Below are the code and all the weights of a small trained network. Each question names an input and a target symbol and asks about switching units off, where a switched-off unit gives its printed mean instead of its output.

import numpy as np


def w(rows, s, z=0):
    codes = np.array(rows[::2]) - 128.0
    scale = np.full(codes.shape[1], s)
    scale[-1] = z or s
    return codes * scale


def softmax(a):
    e = np.exp(a - a.max(-1, keepdims=True))
    return e / e.sum(-1, keepdims=True)


def log_softmax(a):
    a = a - a.max(-1, keepdims=True)
    return a - np.log(np.exp(a).sum(-1, keepdims=True))


def net(x, mask):
    ids = ['ΓΘαβηλπτφ'.index(c) for c in x.split()]
    T = len(ids)
    res = E[ids] + P[:T]
    u = 0
    for l in range(3):
        r = res
        for j in range(2):
            rows = slice(2 * j, 2 * j + 2)
            q, k, v = (r @ M[l][rows].T for M in (Q, K, V))
            z = softmax(np.where(np.tri(T) > 0, q @ k.T / 2**0.5, -1e9)) @ v
            o = O[l][rows]
            res = res + np.where(mask[u + j], z, o[:, -1]) @ o[:, :-1]
        u += 2
    return log_softmax(res[-1] @ U[:, :-1].T + U[:, -1])


Q, K, V, O = {}, {}, {}, {}
E = w([
[130,132,100,63,127],'Γ',
[139,171,186,93,114],'Θ',
[93,108,125,114,60],'α',
[126,58,164,117,134],'β',
[130,50,75,136,77],'η',
[24,139,117,119,123],'λ',
[95,151,56,172,128],'π',
[250,136,124,109,130],'τ',
[113,125,76,69,146],'φ',
],0.022)
P = w([
[91,165,163,117,77],'0',
[158,91,177,151,101],'1',
[136,88,78,155,60],'2',
[253,15,202,172,238],'3',
[107,93,55,187,91],'4',
[101,92,91,181,112],'5',
],0.0049)
Q[0] = w([
[58,97,74,146,133],'0.h0',
[215,46,132,42,33],'0.h0',
[215,1,157,174,104],'0.h1',
[171,71,155,101,55],'0.h1',
],0.0093)
K[0] = w([
[131,121,106,151,161],'0.h0',
[148,135,117,105,144],'0.h0',
[152,93,119,170,121],'0.h1',
[248,43,75,163,117],'0.h1',
],0.013)
V[0] = w([
[90,200,83,117,25],'0.h0',
[40,65,107,51,147],'0.h0',
[70,142,151,171,192],'0.h1',
[201,187,2,107,76],'0.h1',
],0.0067)
O[0] = w([
[172,108,202,80,134,219],'0.h0',
[119,139,88,104,2,227],'0.h0',
[125,116,125,131,155,12],'0.h1',
[211,111,122,181,167,252],'0.h1',
],0.0066,0.0032)
Q[1] = w([
[148,54,148,137,180],'1.h0',
[106,84,140,138,140],'1.h0',
[171,111,87,60,132],'1.h1',
[138,2,112,120,62],'1.h1',
],0.012)
K[1] = w([
[145,1,131,215,191],'1.h0',
[58,40,153,164,130],'1.h0',
[150,163,111,108,156],'1.h1',
[57,71,7,108,239],'1.h1',
],0.0096)
V[1] = w([
[94,212,135,82,85],'1.h0',
[120,127,74,79,151],'1.h0',
[121,148,254,133,158],'1.h1',
[163,71,94,7,176],'1.h1',
],0.0096)
O[1] = w([
[196,97,201,126,225,132],'1.h0',
[72,123,200,88,167,155],'1.h0',
[78,143,175,112,157,3],'1.h1',
[92,188,2,40,30,249],'1.h1',
],0.0086,0.0066)
Q[2] = w([
[116,233,184,132,153],'2.h0',
[171,252,111,93,186],'2.h0',
[136,107,88,206,63],'2.h1',
[67,56,141,185,119],'2.h1',
],0.011)
K[2] = w([
[172,91,245,125,26],'2.h0',
[212,243,169,102,103],'2.h0',
[156,219,52,152,135],'2.h1',
[118,123,139,254,155],'2.h1',
],0.0078)
V[2] = w([
[248,234,133,155,130],'2.h0',
[85,178,72,139,253],'2.h0',
[2,62,129,195,131],'2.h1',
[90,57,196,168,61],'2.h1',
],0.0066)
O[2] = w([
[169,84,190,109,85,140],'2.h0',
[162,67,45,1,188,65],'2.h0',
[114,79,159,191,24,2],'2.h1',
[108,190,39,84,90,40],'2.h1',
],0.0092,0.0075)
U = w([
[119,122,79,13,95,126],'Γ',
[117,206,181,114,111,169],'Θ',
[106,135,114,135,136,120],'α',
[121,53,140,117,126,143],'β',
[122,159,110,133,145,60],'η',
[2,158,132,114,139,162],'λ',
[118,155,81,224,240,253],'π',
[202,196,105,142,142,60],'τ',
[129,186,97,157,101,77],'φ',
],0.0088,0.0054)

Each question gives the input, a string of symbols that net reads in full, and the target symbol t.
The units are the heads (2 rows each of Q, K, V and O). Each row of codes is followed by its name. A weight is (code - 128) times the scale printed after its matrix; where a second scale follows, it is the last column's (O and U).
mask holds one flag per head, layer by layer. A switched-off head (its flag False) gives its mean, the last column of its rows in O, instead of its output. The means were averaged over made-up inputs and are rounded, as every weight is.
A unit's drop is (log p(t) with every unit on - log p(t) with that unit switched off) / (log p(t) with every unit on - log p(t) with every unit switched off).
The circuit of an input: a set's keep is (log p(t) with only the set's units on - log p(t) with every unit switched off) / (log p(t) with every unit on - log p(t) with every unit switched off). Starting from all 6 units, units are removed one at a time, each time the one whose removal leaves the highest keep (on an exact tie, the one counted first), for as long as the keep stays at least 0.8.
units of the circuit, in order: the units of the circuit, biggest drop first
unit that matters most: the unit with the biggest drop
which heads matter: for each layer, one digit per head in row order, 1 if its drop is at least 0.15 and else 0, layers parted by /
drop of u: that unit's drop, to one decimal
input φ τ λ β, target π: units of the circuit, in order => 2.h0, 0.h0
input Θ Θ φ η, target Γ: unit that matters most => 1.h1
input η β α, target φ: which heads matter => 00 / 00 / 11
input π φ β β, target Γ: which heads matter => 00 / 00 / 00
input Γ Θ η, target φ: units of the circuit, in order => 2.h0, 1.h0, 2.h1
input α η Γ α π α, target β: units of the circuit, in order => 1.h1, 2.h1
input α φ β α β β, target λ: units of the circuit, in order => 2.h0, 0.h1
input λ τ β, target π: units of the circuit, in order => 2.h0, 1.h1
input Γ η β, target φ: units of the circuit, in order => 2.h0, 1.h0, 2.h1
input β τ α η, target π: units of the circuit, in order => 2.h0, 0.h0
input η β φ β π α, target β: which heads matter => 10 / 01 / 01
input α β η, target φ: drop of 2.h0 => 0.5
input β τ η, target π: drop of 0.h0 => 0.2
input β π η, target β: drop of 1.h1 => 1.0
input α φ β η π η, target β: unit that matters most => 1.h1
